Below is a small trained network, with its code and all its weights. Each question gives an input and a class and asks what happens when units are switched off, that is, made to give their printed mean instead of their output.

import numpy as np


def w(rows, s, z=0):
    codes = np.array(rows[::2]) - 128.0
    scale = np.full(codes.shape[1], s)
    scale[-1] = z or s
    return codes * scale


def norm(h):
    return h / np.sqrt((h * h).mean(-1, keepdims=True) + 1e-5)


def f(y):
    return np.maximum(y, 0)


def log_softmax(a):
    a = a - a.max(-1, keepdims=True)
    return a - np.log(np.exp(a).sum(-1, keepdims=True))


def net(x, mask):
    res = np.array(x, float).reshape(1, 7) / 4 @ E
    u = 0
    for l in range(2):
        y = f(norm(res) @ A[l][:, :-1].T + A[l][:, -1])
        res = res + np.where(mask[u : u + 3], y, B[l][:, -1]) @ B[l][:, :-1]
        u += 3
    return log_softmax(norm(res)[-1] @ U[:, :-1].T + U[:, -1])


A, B = {}, {}
E = w([
[82,137,71,112,95,140,133,161],'x0',
[109,50,99,106,111,134,100,147],'x1',
[45,65,150,81,130,175,50,28],'x2',
[132,197,193,143,69,78,145,112],'x3',
[15,125,96,185,106,126,174,67],'x4',
[255,108,138,178,121,106,93,22],'x5',
[139,70,84,52,180,189,211,72],'x6',
],0.0082)
A[0] = w([
[163,186,131,186,8,63,72,254,6],'L0N1',
[164,193,63,222,126,175,200,139,83],'L0N2',
[77,85,145,197,135,187,27,176,203],'L0N3',
],0.0066,0.0019)
B[0] = w([
[141,198,185,252,178,125,122,45,255],'L0N1',
[90,47,19,109,150,209,152,142,206],'L0N2',
[100,164,77,92,134,124,138,162,216],'L0N3',
],0.014,0.005)
A[1] = w([
[178,121,117,102,66,166,119,1,113],'L1N1',
[96,171,154,179,67,81,176,214,114],'L1N2',
[46,96,130,200,55,90,71,70,2],'L1N3',
],0.0084,0.0025)
B[1] = w([
[120,151,152,198,155,80,104,137,255],'L1N1',
[251,91,165,99,176,136,111,124,208],'L1N2',
[20,154,139,67,119,196,113,200,211],'L1N3',
],0.013,0.0044)
U = w([
[97,71,1,11,52,161,147,215,249],'0',
[206,148,136,188,108,97,109,83,7],'1',
],0.009,0.0016)

Each question gives the input, the list of numbers given to net, and the class t.
The units are the neurons (one row each of A and B). Each row of codes is followed by its name. A weight is (code - 128) times the scale printed after its matrix; where a second scale follows, it is the last column's (A, B and U).
mask holds one flag per neuron, layer by layer. A switched-off neuron (its flag False) gives its mean, the last column of its row in B, instead of its output. The means were averaged over made-up inputs and are rounded, as every weight is.
A unit's drop is (log p(t) with every unit on - log p(t) with that unit switched off) / (log p(t) with every unit on - log p(t) with every unit switched off).
top k neurons: the k neurons with the biggest drops, biggest first
top k neurons in layer l: the k neurons of layer l with the biggest drops, biggest first
drop of u: that unit's drop, to one decimal
input [-1,-3,-3,5,8,4,6], class 0: top neuron in layer 0	[L0N2]
input [-7,-3,7,-3,-8,-6,-6], class 0: top 3 neurons	[L0N3, L0N1, L1N1]
input [4,-3,-8,-2,-1,-7,-1], class 1: top 4 neurons	[L0N1, L1N2, L1N3, L0N3]
input [7,-8,-1,-2,4,3,3], class 0: top 2 neurons	[L0N2, L0N1]
input [2,-7,-7,0,-3,7,7], class 0: top 3 neurons	[L0N2, L0N1, L1N2]
input [-7,-5,6,4,5,2,-1], class 0: top 2 neurons	[L1N3, L0N1]
input [4,3,-8,1,6,-6,-6], class 1: top 2 neurons	[L0N1, L1N2]
input [0,1,2,0,3,1,7], class 1: top 2 neurons in layer 0	[L0N2, L0N3]
input [-6,-8,-3,-3,4,-3,4], class 0: top 2 neurons	[L0N2, L0N1]
input [4,-7,-3,2,0,-8,0], class 1: top 3 neurons	[L0N1, L1N2, L1N3]
input [6,-4,-4,-4,0,8,2], class 0: top 2 neurons in layer 0	[L0N2, L0N1]
input [3,1,-4,-6,3,-5,-8], class 1: top 2 neurons	[L0N1, L1N2]
input [-4,-8,-2,-4,8,0,7], class 0: drop of L0N2	0.4
input [-4,5,-8,-7,-5,-4,-6], class 1: drop of L0N1	0.6
input [1,2,-4,-4,6,3,2], class 0: drop of L0N1	0.1
input [4,7,6,7,-8,-5,-3], class 1: top neuron in layer 0	[L0N1]
